M =
[[  13   16   13   33 -105    0]
 [ -38  -23  -37   80 -110  -15]
 [  35   52   47  -29  -64    4]
 [ -64  -84  -71   22  -48  -30]
 [  55   88   36  -37   -7   14]
 [ -54  -59  -26   15  -18  -26]
 [  32  -41   15  -66   15    2]
 [  -3   37    6   23  -22   20]
 [ -11  -83  -16  -82   45   -3]
 [  17  108  -18   -9   29  -28]
 [  14  -53   11  -97   76   33]
 [ -32   33  -65    4   49  -35]
 [  49   15   28  -88  108   34]]
Rows and columns are counted from 1.
row 1 col 1	13
row 7 col 3	15
row 1 col 3	13
row 7 col 4	-66
row 11 col 6	33
row 6 col 3	-26
row 3 col 1	35
row 12 col 6	-35
row 7 col 6	2
row 13 col 3	28
row 9 col 2	-83
row 5 col 4	-37
row 13 col 5	108
row 11 col 5	76
row 6 col 4	15
row 2 col 6	-15
row 12 col 3	-65
row 4 col 3	-71
row 8 col 1	-3
row 9 col 3	-16
row 10 col 6	-28
row 4 col 1	-64
row 12 col 1	-32
row 6 col 2	-59
row 11 col 4	-97
row 7 col 1	32
row 11 col 2	-53
row 4 col 6	-30
row 9 col 4	-82

arr =
[[ 10  -7   7  -9 -10 -12   5   2  -6]
 [-90 -43 -60   3   3 -13 -91  22  30]
 [-18 -31 -12  -5  -9 -24 -31  60  37]
 [ 21   0  14  -6  -7  -8  16   8  -3]]
Indices start at 1.
row 1 col 1: 10
row 4 col 1: 21
row 2 col 1: -90
row 4 col 8: 8
row 2 col 9: 30
row 3 col 6: -24
row 2 col 5: 3
row 3 col 3: -12
row 3 col 4: -5
row 1 col 8: 2
row 2 col 8: 22
row 1 col 5: -10
row 4 col 5: -7
row 2 col 7: -91

grid =
[[ -8 -12 -42 -31 -22 -18  -3   5  18 -28  11 -21   6]
 [ -6 -19 -30 -18 -28 -12   1  -6  17 -15  13  -1  23]
 [ 13 -15 -36 -28  27 -10 -11  -7  36 -22  13 -24  14]
 [-19  -5   3  -4  16 -18 -20  -7 -17  -3  14 -22  -9]
 [ 61  16  85  40 111  45  16  23   7  42 -19  14 -24]
 [-12  16  -6   3   6  -2  -4  -9 -17   2 -12  15  -6]
 [  6  -2 -36 -25 -14 -18   3  -9   3 -26  12   0  11]
 [ 15  -6 -11  -2  -9  -7  -1  10 -16   2  -5   8  11]
 [ 11   0  20  10  47  21  16  10  -5   9   3 -18 -11]
 [ -1   7  15  12   6   7   4   5  -4  10   1  -4 -12]
 [ -6  16  13  38  20  17  14  -5 -19  20  -9  10  -9]
 [  0  -1  45  13  51  17  14   0   4   8  -4  -9 -18]
 [-21   9  -9  -5  -3  -3  -1   3  -3  -6   2  -6 -19]
 [ 33   0  21   3  22   4   4  11  15   0 -16  11   7]
 [ 16  22  85  42  99  39  -3   6 -27  32 -26   4 -37]
 [-28   5  -6   2  -2   5  -5 -12  -5  -4  13  -8 -13]]
Rows and columns are counted from 1.
(1, 1) -> -8
(6, 5) -> 6
(13, 7) -> -1
(10, 11) -> 1
(14, 3) -> 21
(13, 3) -> -9
(1, 8) -> 5
(6, 6) -> -2
(8, 7) -> -1
(10, 4) -> 12
(9, 2) -> 0
(12, 6) -> 17
(3, 2) -> -15
(13, 13) -> -19
(9, 1) -> 11
(8, 1) -> 15
(6, 2) -> 16
(7, 5) -> -14
(8, 9) -> -16
(10, 1) -> -1
(9, 8) -> 10
(7, 9) -> 3
(8, 3) -> -11
(6, 12) -> 15
(1, 13) -> 6
(11, 1) -> -6
(3, 11) -> 13
(8, 11) -> -5
(7, 13) -> 11
(2, 4) -> -18
(16, 12) -> -8
(6, 7) -> -4
(14, 9) -> 15
(9, 4) -> 10
(16, 5) -> -2
(14, 13) -> 7

A =
[[ 39  22  -4  -4]
 [-64   0  96  75]
 [ 42  25  -1  -1]]
Rows and columns are counted from 1.
(1, 1) = 39
(2, 1) = -64
(1, 4) = -4
(2, 2) = 0
(1, 2) = 22
(3, 3) = -1

m =
[[ 12 -74 -81  20 -16  27 -30]
 [ 54  17 -21  47 -46  79   9]
 [-46  -6 -14  35  41  10 -95]
 [-20 -58 -60  24 -12  48 -64]
 [-43 -79 -45 -20 -32  39 -37]
 [ 70 -16 -64  53 -23  43   6]
 [ 28  -6 -46  63 -17  71 -48]
 [ 30 -53 -80  40 -15  39 -31]
 [-10 -82 -73   2 -22  29 -32]]
Indices start at 1.
(1, 1) -> 12
(4, 6) -> 48
(8, 2) -> -53
(5, 4) -> -20
(3, 3) -> -14
(1, 2) -> -74
(6, 1) -> 70
(1, 7) -> -30
(2, 3) -> -21
(9, 6) -> 29
(5, 1) -> -43
(7, 4) -> 63
(5, 2) -> -79
(2, 7) -> 9
(6, 2) -> -16
(4, 2) -> -58
(2, 1) -> 54
(5, 7) -> -37
(9, 2) -> -82
(2, 2) -> 17
(2, 4) -> 47
(7, 1) -> 28
(4, 3) -> -60
(8, 5) -> -15
(3, 6) -> 10
(7, 6) -> 71
(7, 5) -> -17

X =
0.26,1.09,-1.32,0.63,-0.59
-0.17,2.32,1.79,0.70,1.51
-0.66,-2.48,1.11,0.11,2.02
1.20,0.73,0.19,0.25,0.32
0.98,0.18,-0.30,-0.61,0.22
0.09,1.13,2.51,1.90,-0.09
-0.51,2.02,0.83,0.04,1.97
Rows and columns are counted from 1.
(1, 1) => 0.26
(7, 4) => 0.04
(1, 2) => 1.09
(4, 1) => 1.20
(1, 5) => -0.59
(3, 3) => 1.11
(7, 5) => 1.97
(2, 4) => 0.70
(5, 1) => 0.98
(7, 1) => -0.51
(1, 4) => 0.63
(3, 5) => 2.02
(6, 1) => 0.09
(4, 3) => 0.19
(5, 3) => -0.30
(5, 2) => 0.18
(6, 4) => 1.90

a =
[[34, 55, 53, 36, 59],
 [45, 46, 41, 41, 44],
 [39, 38, 47, 47, 47],
 [42, 42, 42, 41, 42],
 [60, 28, 30, 56, 22],
 [42, 31, 47, 56, 33],
 [52, 52, 37, 36, 44],
 [29, 62, 59, 32, 69],
 [37, 35, 49, 50, 43],
 [25, 22, 60, 63, 42],
 [35, 53, 51, 37, 56],
 [80, 85, 17, 11, 49]]
Indices start at 1.
(1, 1) -> 34
(3, 2) -> 38
(5, 2) -> 28
(9, 3) -> 49
(11, 2) -> 53
(9, 4) -> 50
(11, 5) -> 56
(9, 2) -> 35
(6, 5) -> 33
(1, 2) -> 55
(4, 1) -> 42
(1, 5) -> 59
(10, 4) -> 63
(8, 2) -> 62
(11, 1) -> 35
(10, 1) -> 25
(12, 5) -> 49
(7, 3) -> 37
(4, 3) -> 42
(11, 3) -> 51
(5, 5) -> 22
(8, 3) -> 59
(4, 2) -> 42
(3, 3) -> 47
(12, 2) -> 85

W =
array([[3590, 3285, 1982, 4526, 3246, 4118, 4945, 4986, 3600, 2794, 4913,
        7511, 1958],
       [3692, 3357, 2198, 4490, 3343, 4117, 4874, 4890, 3696, 2948, 4859,
        7178, 2188],
       [7547, 3274, 4053, 2492, 6385, 5606, 7160, 5995, 7548, 5995, 5991,
        7935, 5608],
       [4400, 4424, 4421, 4430, 4404, 4408, 4397, 4403, 4399, 4409, 4407,
        4388, 4412],
       [4897, 4401, 4517, 4217, 4822, 4710, 4896, 4767, 4908, 4745, 4687,
        4970, 4722],
       [5442, 5762, 6759, 4768, 5768, 5103, 4443, 4439, 5441, 6100, 4443,
        2454, 6762],
       [5060, 5287, 5910, 4652, 5283, 4868, 4447, 4453, 5062, 5487, 4440,
        3196, 5908],
       [6771, 3573, 4159, 2984, 5902, 5317, 6478, 5606, 6771, 5611, 5603,
        7052, 5324],
       [4917, 5063, 5534, 4597, 5067, 4753, 4442, 4439, 4916, 5225, 4444,
        3504, 5536],
       [6859, 3538, 4146, 2930, 5954, 5348, 6553, 5647, 6859, 5653, 5647,
        7150, 5354],
       [4474, 4383, 4408, 4364, 4447, 4425, 4453, 4426, 4473, 4444, 4433,
        4452, 4440],
       [4304, 4439, 4386, 4476, 4346, 4389, 4358, 4399, 4306, 4342, 4382,
        4392, 4339],
       [7076, 3450, 4111, 2782, 6093, 5433, 6752, 5764, 7077, 5760, 5755,
        7412, 5432],
       [3849, 3643, 2626, 4640, 3569, 4253, 4876, 4913, 3853, 3236, 4889,
        6852, 2587]])
Indices start at 1.
(1, 1): 3590
(2, 13): 2188
(7, 6): 4868
(6, 10): 6100
(12, 4): 4476
(5, 8): 4767
(10, 8): 5647
(11, 12): 4452
(8, 9): 6771
(2, 8): 4890
(12, 9): 4306
(2, 1): 3692
(2, 2): 3357
(1, 6): 4118
(13, 2): 3450
(14, 7): 4876
(3, 12): 7935
(2, 5): 3343
(1, 7): 4945
(14, 2): 3643
(3, 11): 5991
(4, 12): 4388
(13, 5): 6093
(6, 5): 5768
(3, 7): 7160
(9, 1): 4917
(1, 10): 2794
(11, 6): 4425
(13, 1): 7076
(5, 12): 4970
(5, 7): 4896
(7, 7): 4447
(9, 4): 4597
(12, 10): 4342
